(in the rows, 100 means zero)
Here are made-up elements, facts about them, and rows of numbers that follow some of those facts. Name the element behind each unnamed row.

Facts:
σ c <- suskon, driklo, pofla, klofen, boplan, buflubik, govos, bizu, gutu, sevu, pliten, dasto, skonar, trevu, plebran, zeskis, limik, larok, geplum, grinudre, tiklas, skatril, dalu, plavepos, skekir, gromom, pline, tiski, skuplol
σ a <- flibram, skizum, setrebro, bukobron, mustil, stetum, plitrom, suplu, plizer, stalu, driste, tena, driflir, nubol, gregin, seflel, brifas, nokluko, tego, gubrer, drogrutris, klastezus, klisos, gobam, pleplem, roten, ritom, mumul, klime, plesto, flebi, pleflur, lunok, fiskur, mopliva, bodren, pluki, plifak, stugu, plubodre, trustas, zogrir, britek, pledrel, ploklen, goskam, zaskur, taloplan, fleko, dilis, pesun, ramal, tifles, tadustos
σ d <- flilaflir, trefan, klipus, mastok, lape, fusten, skogim, bavam, flastar, kuflu, kleter, skegom, sketrolo, brere, trumu, ploklilom, butiplas, droplal, tromi, kuladrel, zipli, ragi, bredu, nuklel, giziru, nitu, stovakur, klefle, plefir, sizur, dadi, klatrus, risku, pemi, gede
σ b <- timur, skezo, beklok, nostun, fistik, drafledrus, kogron, butripes, tragratru, ledum, fleklasta, plones, befam, drefuru, trefogom, teskoguk, tarul, goflakun, stifi, baflam, zarik, gruzu, liri, plaram, drista, tiklus, divir, biplugi, zibes, tusi, goflal, nugrek, staskes
skizum γ risku
klofen γ ragi
mastok γ pledrel
govos γ buflubik
bizu γ pesun
driste γ driklo
kuflu γ flibram
driflir γ liri
nubol γ mustil
skegom γ plifak
zeskis γ pledrel
ledum γ skogim
limik γ mustil
drogrutris γ dalu
klisos γ setrebro
teskoguk γ trefan
butiplas γ trefogom
goflakun γ nitu
tiklas γ klofen
kuladrel γ tusi
bodren γ ritom
bredu γ gruzu
pluki γ klefle
divir γ liri
plefir γ klefle
zogrir γ gruzu
zibes γ klisos
fleko γ gubrer
dilis γ plaram
klatrus γ divir
tadustos γ risku
τ trefogom <- suskon, tragratru, goflal
τ mumul <- flilaflir, skogim, fleklasta
τ skonar <- trefan, pofla, mustil, sevu, stetum, plizer, nuklel, sizur
τ ritom <- skizum, geplum, trustas
τ sketrolo <- setrebro, nostun, trefogom, teskoguk, tiski
τ zaskur <- klipus, drafledrus, kogron, plebran, pleplem
τ nitu <- klofen, tromi, plubodre
τ driklo <- timur, gubrer, klisos, drista
τ tego <- skezo, govos, plitrom, zeskis, brere, befam, drefuru, ritom, ragi, tiklus, goskam, ramal
τ setrebro <- beklok, gede
τ risku <- boplan, drogrutris, goflakun, tifles
τ skogim <- mastok, seflel, plavepos
τ flibram <- fistik, lape, droplal, dalu
τ ploklen <- bukobron, klime, giziru, plefir
τ ragi <- bizu, pleflur
τ trevu <- gutu, dasto
τ tusi <- fusten, gregin, butiplas, stifi, biplugi
τ baflam <- bavam, lunok, zipli, zaskur, risku
τ buflubik <- flastar, trevu, skegom, brifas, kuladrel, pluki, dadi, tadustos, nugrek
τ plifak <- suplu, tarul, nitu, britek, pledrel
τ plaram <- stalu, plesto
τ sizur <- driste, kuflu, zarik, skatril
τ taloplan <- tena, ledum
τ gobam <- butripes, mopliva, bredu, gromom
τ dalu <- pliten, zogrir, pline, dilis
τ goskam <- driflir, larok, gruzu, skekir
τ nostun <- nubol
τ ramal <- kleter, trumu, fiskur, stugu, skuplol, pemi
τ gubrer <- nokluko
τ sevu <- plones, flebi
τ klastezus <- limik, gobam, ploklilom
τ timur <- roten
τ fleklasta <- grinudre, liri
τ klime <- tiklas
τ trefan <- bodren, klefle
τ giziru <- divir, stovakur
τ nuklel <- zibes, fleko, tusi
τ lunok <- klatrus
τ drista <- pesun, staskes
χ h <- suskon, gutu, nubol, roten, butiplas, divir, trustas
χ j <- flilaflir, beklok, bavam, stalu, tragratru, gruzu, tromi, biplugi, zibes, pesun
χ i <- skizum, govos, stetum, butripes, droplal, skatril, stovakur, fleko, dadi
χ m <- klipus, mastok, limik, klisos, mopliva, pluki
χ l <- pofla, driste, goflakun, flebi, zipli, pemi
χ f <- skezo, pleplem, plesto, kuladrel
χ r <- fistik, plitrom, plefir, tiski
χ o <- bukobron, driflir, seflel, klefle, gromom
χ q <- mustil, gregin, skegom, britek
χ s <- drafledrus, zeskis, pleflur
χ p <- fusten, plebran
χ g <- flastar, nokluko, befam, teskoguk, geplum, liri, plubodre, zogrir, skuplol
χ e <- suplu, kogron, brere, stifi, tiklas, dilis, tadustos
χ t <- kuflu, plones, drefuru, stugu, tifles, nugrek, staskes
χ n <- dasto, ploklilom, larok, fiskur, pledrel, gede
χ k <- grinudre, goflal
χ u <- zarik, klatrus

Named rows:
86,108,105,100,100,91,98,90,106,119,104,94,93,89,106,91,102,95,102,100,103,94,106,100,108,111,104,105,101,94,95,107,90,96,103,98,94,100,96,103,90,98,109,93,88,99,95,87,119,97,106,86,106: suplu
97,102,104,97,101,93,98,103,93,114,116,97,103,94,112,104,91,90,110,87,94,91,98,98,96,115,108,115,96,90,98,110,88,100,95,101,102,102,88,100,92,93,111,93,95,93,90,90,123,94,106,98,103: skuplol
86,78,111,88,101,96,86,99,103,90,93,104,102,125,66,127,101,114,76,80,98,98,70,102,137,108,105,88,122,116,106,113,79,82,126,105,109,99,102,80,113,106,113,110,90,108,129,132,110,103,103,120,106: risku
94,82,106,95,105,81,88,75,85,81,90,101,89,107,93,108,104,133,97,98,106,92,91,109,110,90,100,95,118,106,94,124,117,94,105,106,104,84,87,97,109,98,112,116,98,116,126,117,104,107,89,120,101: nuklel
84,74,104,90,104,89,86,84,82,83,102,97,103,96,85,105,110,111,100,96,109,99,91,87,115,93,101,95,112,116,90,123,110,89,103,103,96,91,96,101,99,109,111,109,100,117,123,110,102,97,93,106,101: klastezus
91,116,105,98,103,75,97,95,105,121,92,88,98,101,111,84,108,94,94,99,101,96,101,108,100,102,104,105,99,89,89,108,109,97,111,100,101,111,95,81,101,95,102,105,90,94,98,92,116,103,105,99,107: bavam
101,70,100,81,104,94,90,90,65,87,121,97,113,106,87,116,96,97,111,77,93,91,79,95,103,94,98,95,107,104,91,123,105,94,108,108,109,95,90,91,110,105,105,107,111,108,117,117,102,91,92,126,94: ragi
85,107,108,102,97,87,94,97,104,117,100,96,100,93,108,94,106,98,98,97,108,97,103,93,102,107,106,111,96,96,95,107,93,98,96,97,93,105,90,100,91,96,104,97,86,99,94,89,121,99,107,90,108: plesto
94,109,111,99,106,112,92,100,97,122,101,110,98,97,101,98,100,99,101,92,103,96,99,112,106,106,94,104,101,97,104,97,65,100,94,100,100,97,72,110,98,92,93,91,91,87,88,96,111,105,107,100,103: zogrir
91,78,102,89,99,80,90,77,80,89,102,93,99,105,87,107,108,114,97,91,104,91,85,95,109,90,99,96,114,110,89,122,116,95,112,104,101,92,99,93,108,106,104,113,96,116,125,116,103,98,93,118,102: nitu
85,111,106,98,107,88,93,101,105,117,90,91,103,93,110,81,109,91,98,104,107,104,106,102,105,104,103,103,95,94,91,107,100,92,102,97,94,109,91,91,93,98,106,103,94,94,96,88,114,103,105,90,107: pesun
88,104,103,102,103,92,100,110,97,109,112,91,109,87,102,84,91,85,105,87,110,96,99,87,102,104,108,116,89,94,100,105,96,93,97,95,94,112,109,104,92,97,105,88,101,91,91,93,116,87,110,85,108: tiklus
93,114,110,100,96,86,96,92,99,126,98,99,97,104,102,94,106,97,93,94,103,88,96,106,98,100,96,112,102,93,95,100,88,107,106,101,101,105,88,93,103,94,88,98,84,92,95,95,112,102,108,103,108: kuladrel
93,119,107,105,119,109,93,110,102,111,84,105,99,94,103,66,100,101,98,101,115,106,106,121,109,91,92,98,98,94,105,94,84,91,97,95,98,104,81,106,99,89,92,97,106,78,92,99,101,108,105,95,107: zibes
84,74,102,96,107,91,90,90,85,73,100,94,103,91,80,93,101,116,99,93,118,98,92,87,118,85,102,98,110,115,97,120,114,86,101,99,95,92,109,108,102,107,110,104,107,112,124,116,99,92,95,102,104: nostun
94,65,99,82,110,99,87,100,68,79,122,97,117,97,90,115,96,95,114,81,98,97,86,84,109,97,104,98,104,108,93,125,107,88,97,106,101,93,90,97,99,106,115,105,111,111,118,109,107,89,92,112,94: ritom
85,106,108,103,97,89,95,92,105,117,103,97,97,91,106,95,103,98,100,97,106,94,104,95,105,109,105,110,100,96,96,107,88,99,98,97,94,101,93,104,90,97,106,94,85,100,94,88,121,98,108,89,107: nokluko
88,109,105,105,103,92,101,98,106,108,98,97,97,87,105,77,99,99,99,97,117,98,103,97,109,101,106,114,95,92,101,103,95,91,98,94,90,103,111,107,92,94,108,92,95,92,97,93,116,94,108,82,111: fistik
94,115,110,98,98,96,95,93,98,131,99,103,99,105,98,93,107,95,92,90,103,91,92,111,101,101,90,106,103,94,97,96,76,105,111,100,104,105,86,95,107,96,82,96,87,87,93,100,107,104,109,106,107: bredu
101,108,106,100,95,88,105,80,102,119,105,103,86,99,115,104,94,107,104,92,98,84,97,110,102,112,106,115,105,81,101,106,87,103,102,101,102,91,94,103,98,88,114,95,86,98,94,94,127,101,103,101,104: klipus
84,72,103,90,104,90,86,84,83,82,103,97,102,95,86,106,110,111,100,96,110,99,89,87,115,93,100,94,112,116,90,122,110,88,103,103,95,90,96,101,98,109,111,109,100,117,124,110,102,97,93,106,101: mumul

Which element is each row?
No name comes twice in this set of rows, the named rows included.
91,119,115,92,141,95,97,139,69,94,92,98,69,96,113,94,93,75,86,113,99,75,119,85,117,79,90,167,134,84,113,64,114,119,75,117,82,71,89,82,88,87,109,82,93,81,113,94,85,97,105,55,106 | divir

The same elements again, as new rows of numbers:
Some rows with their names:
109,85,102,82,147,99,101,92,92,98,98,108,105,93,95,95,92,118,93,101,73,93,89,81,134,109,112,81,111,92,94: zibes
105,112,90,94,104,94,99,98,107,102,99,101,98,94,106,99,99,92,98,100,120,101,121,102,92,91,97,98,103,97,103: gregin
103,103,97,91,105,96,98,100,101,102,100,99,100,94,95,91,100,95,107,105,106,99,98,103,79,93,102,104,106,96,108: flebi
104,103,103,100,98,97,102,96,98,95,99,106,99,97,89,92,104,107,101,115,92,98,77,99,118,102,107,105,105,110,105: tragratru
101,109,93,93,114,92,99,97,105,102,96,101,99,95,107,98,96,94,93,98,111,99,125,99,90,94,96,95,103,94,100: mustil
101,98,96,91,102,101,95,95,99,109,100,98,97,97,108,99,96,96,97,104,104,94,120,104,75,95,102,104,98,98,97: pledrel
129,94,91,88,68,106,115,112,102,89,125,110,104,116,93,101,104,107,104,102,80,103,47,97,79,83,96,135,106,104,112: liri
100,99,101,87,97,107,96,105,101,99,101,97,95,94,103,98,110,85,103,100,117,102,105,107,88,100,98,104,104,105,98: pleflur
77,109,130,126,81,96,105,107,102,95,93,95,98,108,100,101,101,98,98,70,97,107,141,107,69,109,66,111,96,107,98: ragi
100,103,93,103,93,101,97,98,100,103,99,97,98,103,108,97,100,94,98,109,117,98,96,106,88,95,106,101,100,100,106: pleplem
95,101,93,130,105,99,104,104,104,98,101,94,105,99,112,105,107,98,117,98,107,101,100,101,79,105,101,94,93,94,98: klime
103,106,95,99,93,100,98,99,102,103,100,99,96,98,110,98,100,93,99,108,118,99,104,104,88,95,100,101,99,102,104: suplu
96,97,107,101,87,101,94,101,94,106,98,97,97,110,97,93,94,99,106,94,106,100,82,103,106,96,104,101,103,94,116: flilaflir
95,103,96,121,104,98,106,103,104,92,99,98,107,94,93,107,107,104,111,106,92,104,89,98,117,110,104,90,91,102,91: driklo
98,94,111,95,77,108,92,101,97,107,101,99,93,103,104,102,96,96,101,81,117,102,112,102,106,103,90,102,103,105,110: kleter
102,105,91,92,109,95,99,99,104,102,99,99,101,95,95,96,101,94,102,98,107,100,113,103,85,91,101,103,108,93,106: stetum
105,109,89,97,104,93,103,94,108,97,98,108,99,95,93,103,104,104,92,100,101,99,116,98,130,98,100,101,105,108,98: plones
99,88,114,89,112,106,100,97,94,101,100,100,99,104,110,97,92,103,86,89,87,95,113,96,64,104,93,99,106,100,96: skizum
106,107,96,96,93,97,100,97,101,99,99,105,97,94,101,99,104,101,95,120,103,99,89,101,127,98,106,104,98,112,96: kogron
102,94,102,93,85,109,96,96,102,106,106,101,93,93,107,103,99,96,100,92,113,98,131,103,70,105,91,107,102,114,102: fiskur
96,98,103,100,85,101,92,101,94,109,97,96,96,111,104,97,95,96,103,100,113,101,84,105,112,93,105,101,98,92,112: klipus

Rows to name:
No name comes twice in this set of rows, the named rows included.
104,103,98,93,99,99,100,97,102,98,100,105,98,95,90,97,106,102,97,112,95,98,93,101,123,99,107,106,104,109,98 | butripes
99,97,106,88,99,100,95,101,92,110,96,97,98,115,114,100,86,99,85,95,100,98,102,98,104,91,97,98,97,86,100 | skegom
78,131,137,78,107,75,111,100,99,89,82,101,99,112,77,81,85,104,47,119,49,100,131,110,50,81,74,126,99,103,80 | klofen
103,101,107,99,89,106,102,96,103,94,102,109,94,92,96,102,107,105,94,94,105,100,110,97,121,112,91,103,107,125,99 | skezo
103,95,114,83,104,105,102,97,98,95,101,106,99,97,92,100,92,107,81,100,83,99,102,92,102,106,93,96,102,110,92 | bizu
105,105,97,95,96,97,101,96,102,98,100,106,97,94,95,98,105,102,97,113,100,99,94,100,126,100,104,105,101,112,98 | tarul
96,95,101,97,84,103,92,97,94,112,99,97,97,112,96,97,93,101,103,93,104,99,96,104,102,94,107,107,101,92,114 | flastar
103,99,100,85,120,96,101,100,98,100,99,100,102,101,107,94,92,99,89,98,92,97,110,96,72,92,96,99,105,87,97 | bodren
99,89,108,92,117,101,101,95,93,105,99,98,102,109,105,93,88,106,87,101,79,91,104,97,60,96,104,102,104,91,99 | zogrir
96,92,110,86,106,100,94,102,90,109,95,97,99,115,108,97,85,102,87,92,90,97,100,98,100,93,99,98,98,83,99 | bredu
117,87,107,83,88,112,111,113,98,89,117,103,103,120,111,100,98,96,91,85,89,103,74,97,45,89,85,118,108,95,105 | driflir
101,96,116,97,101,103,103,94,98,93,100,108,97,93,91,93,101,111,95,101,88,97,94,95,111,113,95,101,109,119,101 | gruzu
88,96,101,125,101,99,97,106,94,107,95,90,104,113,113,105,99,100,111,95,102,101,90,102,108,103,106,92,87,83,98 | risku

Now the same elements, written a new way:
Named rows:
129,114,96,84,98,98,98,107,104,100,106,108,97: pleflur
70,76,100,94,156,132,107,97,82,93,140,110,112: divir
75,73,106,108,96,108,109,103,87,107,107,100,96: plefir
86,103,104,98,114,99,88,100,95,99,91,101,103: staskes
94,87,113,88,101,83,106,97,92,107,94,94,94: kogron
99,104,83,100,92,107,112,104,97,122,100,105,105: fleko
99,96,107,95,107,88,93,102,98,99,94,99,102: droplal
100,111,95,125,97,109,98,87,113,92,103,101,96: gubrer
92,94,102,110,107,85,89,99,112,102,97,102,105: roten
115,118,91,88,99,104,94,106,100,107,86,97,110: skatril
100,113,96,122,99,107,97,89,111,92,102,100,97: mumul
118,113,93,106,97,99,99,98,115,82,110,107,98: ritom
112,111,97,84,111,76,87,108,108,97,101,112,104: stugu
94,104,102,115,95,117,101,91,104,88,100,95,96: dalu
93,100,108,103,104,87,94,98,99,116,95,101,101: pleplem
88,101,105,95,115,96,90,101,94,103,91,101,104: nugrek
86,90,113,101,108,84,87,100,94,105,94,97,103: klipus
124,117,88,94,95,101,102,104,105,113,91,101,105: plizer
96,87,97,90,92,85,115,105,99,105,116,107,91: skizum
106,120,98,131,101,111,94,93,101,102,106,94,83: setrebro
70,68,104,95,79,98,127,94,99,100,104,99,98: tiklas

Name these rows:
No name comes twice in this set of rows, the named rows included.
120,93,103,79,104,78,98,109,103,88,103,104,101 | brere
78,76,110,102,107,115,112,97,79,106,123,100,100 | klatrus
93,103,88,106,92,125,105,112,82,121,102,95,99 | zibes
112,97,97,90,112,75,88,109,116,91,105,109,106 | trustas
84,93,90,102,105,116,99,109,88,114,98,104,109 | kuflu
118,113,85,94,99,98,86,111,106,102,84,100,124 | fusten
134,134,77,92,96,116,98,109,102,120,86,104,115 | gregin
128,118,83,80,99,107,102,110,100,109,83,98,113 | stifi
70,68,103,119,98,96,110,98,101,112,110,101,95 | nubol
115,120,89,94,102,90,95,102,107,113,89,104,108 | stetum
120,119,88,98,89,109,102,105,101,117,91,102,104 | mustil
116,112,88,89,108,79,100,103,109,110,87,103,106 | flebi

